Each row is followed by roughly how far along a hidden order it lies, from 0 to 15. A new part has a new order.
[-1.00,+0.33,-1.28,-0.92,+1.49,-0.43,+0.78,-0.33,-1.14,+0.01,-0.70,+0.17,+6.26,+1.12,+3.05,+0.17,-1.01,-1.66,+1.36,+1.11,+1.42,-0.20,+2.06,+0.12,+0.59,+0.01,+0.05,+0.94,+0.88,-1.36,+0.58,-0.25,-0.38,+1.03,-0.51,+0.65,-0.25,-1.26,+0.10,-0.76,+0.93,-0.35,+0.82,+0.25,+1.21]	1
[+0.54,-0.16,-0.56,-0.24,-0.34,-0.38,-0.70,+0.06,-0.10,-0.37,+0.30,+0.22,-0.96,-0.50,+0.03,+0.30,+1.28,-0.66,-0.03,-1.27,+0.03,-0.63,-0.48,-0.22,-0.45,+1.27,+0.09,-0.27,-0.74,+0.66,-0.14,-0.52,+0.19,+0.55,-0.56,-0.32,-0.47,+0.22,-0.12,-0.20,+0.51,+0.82,+0.13,-0.47,+1.11]	11
[+0.17,-1.08,-0.99,+0.45,+1.24,+0.40,+1.37,-0.29,+0.97,-0.85,+0.17,+0.88,-0.85,+0.05,+0.69,+0.14,+2.63,-0.18,-0.10,-0.20,+0.05,+0.24,-0.78,-0.15,+0.77,-0.41,-0.21,-1.17,-0.10,+0.24,-0.40,-0.52,-0.22,+1.02,+0.70,-1.57,+0.19,-0.11,+0.10,+0.87,+0.61,-0.16,+0.14,-0.02,+0.59]	7
[-0.11,-0.61,-1.66,-2.29,+0.91,+0.48,-0.14,+0.13,-0.58,+0.47,+1.24,+0.22,-0.05,-0.03,+1.88,+0.95,-2.22,-3.15,-0.10,-1.14,+0.49,-0.78,-1.32,-0.86,+1.03,+0.62,+0.57,+2.07,-1.65,-0.93,-0.22,-0.09,-0.42,+2.91,-0.44,-1.86,+1.39,-0.35,-0.52,+0.29,+2.08,+0.70,+1.41,-0.79,+1.92]	6
[+2.68,-0.02,-0.33,+2.68,-0.43,+0.03,+0.45,-0.14,+1.71,-1.25,+0.11,-0.03,-1.19,-0.25,-0.77,-0.81,+3.02,+0.97,-0.47,+1.52,-0.46,-0.35,+0.46,-0.16,-0.25,-3.32,+0.13,-0.69,-1.03,-0.26,+0.63,-0.16,-1.35,+0.02,-1.03,+1.09,-0.24,+0.69,-0.57,-0.59,-0.82,-0.45,-0.38,+0.87,-0.41]	7
[+0.69,+0.02,-0.77,-0.71,-0.03,+0.79,-0.01,+0.25,+1.05,+0.57,+1.03,+0.08,-0.35,-0.21,+0.26,+0.22,-1.77,-1.93,-0.73,-0.62,-0.55,-0.61,-2.80,-0.95,+0.10,+0.75,+0.74,+1.23,-2.22,-0.17,-0.46,+0.24,-0.65,+1.95,+0.25,-0.96,+0.82,+0.49,-0.43,+0.40,-0.15,+0.21,+1.13,-0.56,+1.05]	10
[-0.02,+0.56,+0.55,-0.29,-0.68,-0.67,-1.47,+0.33,-0.15,+0.65,-0.36,-0.41,+0.01,-0.38,-0.21,+0.26,+0.40,-0.80,+0.11,-1.41,-0.22,-0.62,-0.73,-0.09,-1.03,+4.22,+0.49,+0.42,+0.06,+0.91,+0.03,-0.63,-0.03,-0.01,-0.28,+0.48,-0.93,-0.06,+0.01,-1.02,-1.06,+0.65,+0.16,-0.20,+0.40]	14
[-0.77,+1.10,+0.92,-0.35,-1.07,-1.11,-1.11,+0.18,-0.63,-1.50,+0.20,-0.69,-0.08,-0.42,-1.03,-0.08,+0.47,-0.15,+0.10,+0.02,-0.03,-0.41,+0.01,+0.14,-0.45,+0.40,+0.49,+0.94,+0.30,-0.49,+0.64,+0.35,+0.48,-1.26,-1.27,+0.58,-0.05,-0.23,-0.30,-0.70,-0.70,+0.36,-0.34,-0.10,-0.26]	12
[+1.37,-0.98,-0.50,+0.68,+0.71,+0.98,+0.25,+0.06,+1.00,-0.80,-0.97,+1.22,-0.44,+0.08,+1.22,+0.17,-0.08,-1.08,-0.09,-1.06,-0.31,-0.02,-1.94,-0.26,-0.65,+3.21,+0.33,-1.42,+0.11,+2.17,-1.17,-1.40,-1.14,+2.09,+1.51,-0.64,-1.36,+0.16,+0.83,+0.32,-0.40,-0.08,+0.82,+0.21,+0.71]	9
[-0.62,+0.28,-0.29,+0.03,-0.11,-0.12,+0.27,+0.08,-0.31,+8.44,+1.08,-0.72,+0.58,-0.11,-0.84,-0.06,-1.07,-0.57,-0.26,+0.65,-0.06,-0.05,-0.05,-0.29,+0.99,-3.67,+0.19,+1.31,-1.40,-1.24,+0.26,+1.62,+0.25,+0.17,-0.33,-0.25,+1.05,-0.06,-0.63,+0.25,+0.13,+0.03,+0.11,-0.35,-0.36]	9
[+0.47,+0.35,-0.13,-0.22,+0.05,+0.80,-1.05,+0.47,+0.56,-1.88,+0.13,-0.12,+0.27,-0.10,+0.05,+0.05,-1.71,-1.51,-0.12,-0.66,-0.34,-0.42,-2.16,-0.42,-0.80,+1.99,+0.42,+0.33,-0.11,+0.39,-0.49,-0.37,-0.80,+1.29,+0.89,-0.43,-0.10,+0.29,+0.08,-0.09,-1.21,-0.27,+1.06,-0.12,+0.10]	11
[-0.99,+0.29,+0.94,-2.28,+2.82,+0.17,+0.17,+0.34,+0.48,+0.83,-2.10,+0.37,+2.36,-0.18,-1.91,+2.09,-3.37,-2.43,-0.24,-1.75,-0.18,+0.65,-3.09,-0.70,+0.99,+0.81,+0.22,+1.24,-1.08,+1.01,-0.04,+0.10,+0.43,+3.76,+1.21,-3.97,-0.24,-0.47,+0.22,+0.41,-0.48,+0.04,+0.88,-0.17,+0.79]	14
[-0.30,-2.31,-0.89,-4.90,+0.27,-1.03,-2.29,-0.16,-2.62,+0.02,+1.44,-0.61,-1.93,+0.37,+4.07,+0.38,-1.19,+0.70,+1.35,+0.29,+2.93,-0.74,+5.64,+2.44,+0.28,+4.79,-0.32,+0.52,+6.47,-1.75,-0.44,-0.95,+0.62,-0.07,-1.58,+0.27,+6.15,-0.42,-0.03,-0.08,+5.94,+3.71,-0.26,-2.49,+0.19]	7
[+0.18,-0.97,-1.02,+0.30,+1.49,+1.08,+1.58,-0.10,+0.59,-0.10,+1.45,+0.54,-0.37,+0.25,-0.01,-0.09,-1.32,+0.72,-0.45,+0.09,-0.26,+0.40,-0.96,-0.42,+1.72,-1.88,-0.82,-0.97,-1.03,-0.10,-0.54,-0.26,-0.50,+1.69,+0.96,-1.40,+0.82,-0.16,+0.02,+1.33,+0.41,-0.49,+0.53,-0.17,+0.39]	6
[+2.56,-0.28,+0.43,+0.33,+1.28,-1.01,-0.43,+0.40,+1.00,+0.73,-1.90,-0.06,-0.67,-0.45,-1.71,-0.05,-1.50,-0.38,+0.10,+0.53,-0.60,-0.03,-1.12,+0.14,-0.40,-1.21,-0.13,+0.16,+0.36,+0.81,+0.88,-0.86,-0.08,+1.86,-0.48,+0.14,-0.23,+0.37,+0.04,-0.95,-1.10,-0.21,-0.12,+0.41,-0.35]	13
[+0.16,-0.18,-0.50,-0.09,-1.59,+0.68,+1.12,+0.07,-0.27,+0.66,+1.57,-0.44,-1.23,-0.92,-0.15,-0.03,+1.02,+1.04,-1.64,-0.98,-0.55,-0.17,-1.97,-0.57,+0.08,+0.36,+0.29,-0.05,-1.60,+0.89,-0.58,+1.35,+0.63,-0.60,+0.59,-0.80,-0.33,+0.44,-0.34,+1.48,-0.02,+0.12,+0.43,-0.52,+0.69]	15
[+0.46,-0.37,-0.51,-0.37,-0.27,+0.60,-0.07,+0.08,+0.24,+0.85,+0.54,-0.12,+0.23,-0.23,+0.15,+0.12,-1.05,-0.68,-0.43,-0.13,-0.43,-0.33,-2.19,-0.73,+0.48,-0.13,+0.37,+0.86,-1.52,-0.42,-0.26,+0.34,-0.35,+1.28,-0.07,-0.71,+0.76,+0.49,-0.41,+0.31,-0.19,+0.13,+0.68,-0.45,+0.49]	9
[+0.87,-0.04,-1.34,+0.20,+0.64,-0.98,+0.06,-0.08,-0.37,-0.04,+0.09,-0.06,+0.93,+0.06,+1.71,-0.22,-0.54,-1.52,+0.41,+2.32,+0.18,-0.64,+1.03,-0.30,+0.60,-1.44,+0.19,+0.66,-0.61,-1.11,+1.18,-0.20,-0.21,+1.52,-0.79,+0.04,+0.16,-0.76,-0.49,-0.80,-0.33,-0.03,+0.69,+0.37,+1.75]	5
[+0.13,-2.19,-0.80,-2.52,-0.23,-2.03,-1.49,+0.00,-2.82,+1.68,+2.13,-0.61,-2.74,-0.79,+2.20,+0.42,-0.78,+1.22,+0.21,+0.72,+0.59,-0.80,+4.28,+1.55,+0.34,+1.43,-0.36,+0.30,+2.56,-1.04,-0.04,-0.38,+1.83,-0.62,-1.75,-0.28,+3.31,-0.42,-0.24,-0.20,+3.85,+1.50,-0.28,-2.50,+0.92]	14
[+0.34,-0.26,-0.17,+0.05,+0.46,+0.57,+0.36,+0.03,+0.53,-1.08,+0.40,+0.39,+0.30,+0.04,+0.06,-0.05,-0.95,-0.52,-0.26,-0.41,-0.26,-0.06,-1.00,-0.29,-0.14,+0.79,+0.26,-0.63,-0.45,+0.12,-0.47,-0.60,-0.53,+1.30,+0.66,-0.62,+0.02,+0.01,+0.18,+0.39,-0.24,-0.14,+0.61,-0.02,+0.04]	9
[-1.26,+0.83,+1.96,+1.57,-2.54,+2.26,+0.15,-0.13,+0.75,-0.01,-0.26,-0.45,+0.12,-0.24,-1.73,-0.74,+2.46,+3.31,-1.53,-0.65,-1.05,+0.65,-0.76,+0.46,-1.01,+0.83,-0.37,-2.22,+0.67,+1.89,-1.07,+0.67,+0.34,-4.17,+1.62,+0.95,-2.27,+1.10,+0.69,+0.88,-1.96,-0.85,-0.73,+0.33,-1.90]	15
[+0.88,-1.26,-0.73,+0.16,+0.09,+0.06,+0.58,-0.30,+0.52,-0.74,-0.70,+1.31,-1.56,-0.20,+0.64,+0.33,+1.30,+0.00,+0.24,-1.37,+0.16,+0.08,-0.46,+0.12,+0.10,+0.93,-0.26,-1.55,+0.62,+1.50,-0.36,-1.25,-0.11,+0.79,+0.30,-0.47,-0.46,-0.25,+0.70,+0.54,+0.76,+0.37,-0.15,+0.27,+1.03]	9
[-0.70,+0.23,+0.84,+0.22,-2.47,+2.11,-0.16,+0.04,+0.08,-0.08,+1.31,-0.31,-1.37,-0.20,-0.08,-0.35,+1.67,+2.50,-1.01,-1.47,-0.39,+0.11,-1.11,-0.10,-0.61,+1.74,-0.01,-1.17,-0.28,+0.09,-2.17,+0.55,-0.10,-2.37,+1.21,+0.08,+0.15,+1.33,+0.27,+1.45,-0.92,+0.16,-0.49,-0.28,-0.86]	12
[-0.05,+0.31,-0.02,+0.12,+0.00,-0.16,-0.60,+0.11,+0.09,-0.31,+0.48,-0.28,-0.29,-0.02,-0.23,+0.17,+0.31,-0.24,+0.09,+0.15,-0.08,-0.06,-0.45,-0.10,+0.02,-0.36,+0.07,+0.17,-0.30,-0.55,+0.19,+0.02,+0.00,+0.03,-0.22,+0.23,-0.01,-0.15,-0.16,-0.29,-0.22,+0.01,-0.06,-0.14,+0.05]	10
[-0.41,+3.34,+0.94,-0.69,-2.46,-1.18,-1.78,+0.99,-0.42,+0.00,+1.40,-1.43,+1.11,-0.50,-1.05,-0.07,-2.48,-2.23,-0.74,-0.43,-0.46,-0.96,-1.36,-0.98,+0.09,-0.35,+1.46,+5.44,-3.56,-1.71,+1.50,+2.33,+0.75,-1.05,-0.92,+0.79,+1.49,+0.35,-3.32,-0.45,-1.36,+0.29,+0.84,-0.60,-0.02]	13
[-0.14,+0.22,+0.32,-0.01,+0.42,+0.32,-0.30,+0.16,+0.31,+0.75,-0.02,+0.15,+0.56,-0.01,-0.31,-0.08,-1.03,-0.15,-0.18,+0.00,-0.32,-0.05,-0.48,-0.21,-0.39,+0.83,+0.36,+0.16,-0.34,+0.28,-0.42,-0.25,-0.39,+0.43,+0.25,+0.16,-0.09,+0.04,+0.07,-0.03,-0.92,-0.30,+0.29,+0.08,+0.02]	10
[+2.86,-0.46,-1.49,+0.62,-0.34,-3.07,+0.17,-0.12,-0.49,-0.26,+0.48,-0.53,-0.73,-0.81,+1.45,-0.45,+1.17,-0.61,-0.12,+4.63,-0.07,-0.69,+2.84,-0.13,+0.29,-3.78,+0.09,+0.17,-0.74,-0.38,+1.47,+0.42,+0.17,-0.10,-1.64,+0.18,+0.05,-0.56,-1.63,-0.89,+0.07,-0.29,+0.56,-0.18,+2.09]	10
[+1.30,-1.21,+2.60,-0.23,+0.61,+0.44,-2.26,+0.87,-0.22,-0.34,-0.27,+0.11,-5.40,-0.09,-1.95,+0.10,-2.49,+1.31,-0.08,-1.56,-0.57,+0.11,-1.51,+0.29,-0.91,+1.50,-0.24,-0.18,+0.93,+0.65,-0.65,-1.51,-0.22,+2.19,+0.26,-0.07,+1.17,+2.32,+0.86,-0.22,+0.25,+0.45,-1.62,-0.09,-1.62]	15
[-0.34,-1.01,-0.74,+0.12,+0.70,+0.32,+0.97,-0.27,-0.18,-0.34,+0.81,+0.25,-0.33,+0.17,-0.37,-0.07,-0.71,+0.70,-0.09,+0.72,+0.07,+0.51,+0.89,-0.05,+1.71,-3.32,-0.22,-0.53,-0.93,-0.95,-0.03,+0.63,+0.02,+0.69,+0.08,-0.55,+0.83,-0.26,-0.19,+0.59,+0.90,-0.44,+0.06,-0.16,-0.62]	6
[-0.32,-0.26,-0.20,+0.01,+0.10,+0.05,+0.18,-0.14,-0.06,-0.21,+0.36,-0.41,+0.14,+0.01,+0.20,-0.23,-0.81,+0.32,-0.20,+1.10,-0.14,+0.05,+0.10,-0.04,+0.94,-1.29,+0.01,-0.08,-0.86,-0.82,+0.01,+0.82,-0.01,-0.01,-0.19,+0.06,+0.46,-0.25,-0.11,+0.26,+0.13,-0.27,+0.13,-0.21,-0.26]	8
[-1.00,+0.04,-0.37,-0.42,-0.85,+0.23,+1.14,-0.14,-0.79,+0.34,+1.16,-0.41,+0.17,-0.56,+0.55,+0.17,-0.04,+0.02,-1.18,-0.96,-0.12,-0.03,-1.12,-0.35,+0.22,+0.44,+0.14,-0.50,-1.18,+0.43,-0.65,+1.76,+1.46,-0.86,+0.95,-1.09,-0.39,-0.28,-0.27,+1.34,+0.07,+0.30,+0.48,-0.49,+0.95]	14
[+1.79,-0.79,-0.47,+1.21,-2.99,+0.69,-1.63,+0.16,-0.72,-0.42,+4.50,-0.87,-5.51,-0.28,+2.99,-2.71,+2.37,+5.33,-0.43,+2.42,-0.37,-0.53,+2.97,+0.86,-0.89,+1.34,+0.26,-1.23,+0.26,-0.69,-1.26,-0.30,-0.61,-4.50,-0.40,+1.51,+1.46,+1.27,-0.03,+0.23,+0.32,-0.12,-0.15,-0.29,-1.11]	10
[-1.15,+2.46,+1.46,+1.49,-1.50,+3.21,+3.26,-0.19,+2.58,+0.03,+0.11,+0.25,-0.13,-0.31,-2.14,+0.03,+2.79,+0.41,-1.40,-2.22,-1.42,+0.97,-3.41,-1.72,+0.00,-0.68,+0.11,-0.81,-2.86,+1.61,-0.38,+1.70,+0.42,-1.61,+1.78,-0.53,-4.03,+0.75,-0.08,+2.08,-1.31,-1.65,-0.23,+0.29,-0.07]	13
[-0.35,+3.31,+1.09,-0.38,-1.31,-1.14,-2.25,+0.82,-0.52,-0.45,-0.32,-1.07,+0.71,-0.35,-0.62,+0.09,+0.11,-1.76,-0.04,-0.62,-0.38,-0.76,-1.30,-0.08,-1.33,+3.57,+1.28,+1.77,+0.18,+0.56,+0.10,-0.60,+0.29,-0.76,-0.57,+2.59,-0.60,+0.02,-0.20,-1.16,-1.66,+0.81,+0.28,+0.06,-0.52]	15
[-0.31,-1.03,-1.18,-2.86,+3.46,-0.56,-1.90,-0.32,-1.74,+0.36,-0.02,+0.74,-0.34,+2.34,+3.64,+0.71,-1.82,-1.52,+4.18,-0.44,+3.58,-0.47,+2.89,+0.80,-0.07,+1.92,-0.15,+1.83,+4.66,-1.81,+0.08,-1.56,-1.44,+3.69,-1.38,+0.55,+6.41,-0.58,+0.44,-0.98,+5.00,+2.09,-0.22,-0.17,-0.30]	0
[+0.69,-1.17,-0.63,+0.20,+1.16,+0.81,+0.36,-0.14,+0.94,-0.51,-0.09,+0.81,-0.32,+0.13,+0.77,+0.10,-0.33,-0.49,-0.08,-1.03,-0.13,+0.06,-1.45,-0.33,-0.05,+0.27,+0.08,-1.15,-0.32,+0.92,-0.65,-0.89,-0.59,+1.02,+1.06,-0.68,-0.13,+0.02,+0.47,+0.65,+0.17,+0.00,+0.40,+0.03,+0.29]	8
[-0.35,+0.31,-0.08,-0.45,-0.35,-0.24,-0.57,+0.21,-0.50,-0.32,+1.17,-0.56,-0.91,-0.46,-1.20,-0.11,-0.72,-1.13,-0.54,+0.27,+0.01,-0.59,-0.65,-0.55,+0.63,-1.29,+0.36,+2.32,-2.00,-1.48,+0.47,+1.71,+0.39,+0.36,-1.22,-0.56,+1.28,+0.00,-1.16,+0.08,+0.22,+0.40,+0.27,-0.63,+0.39]	10
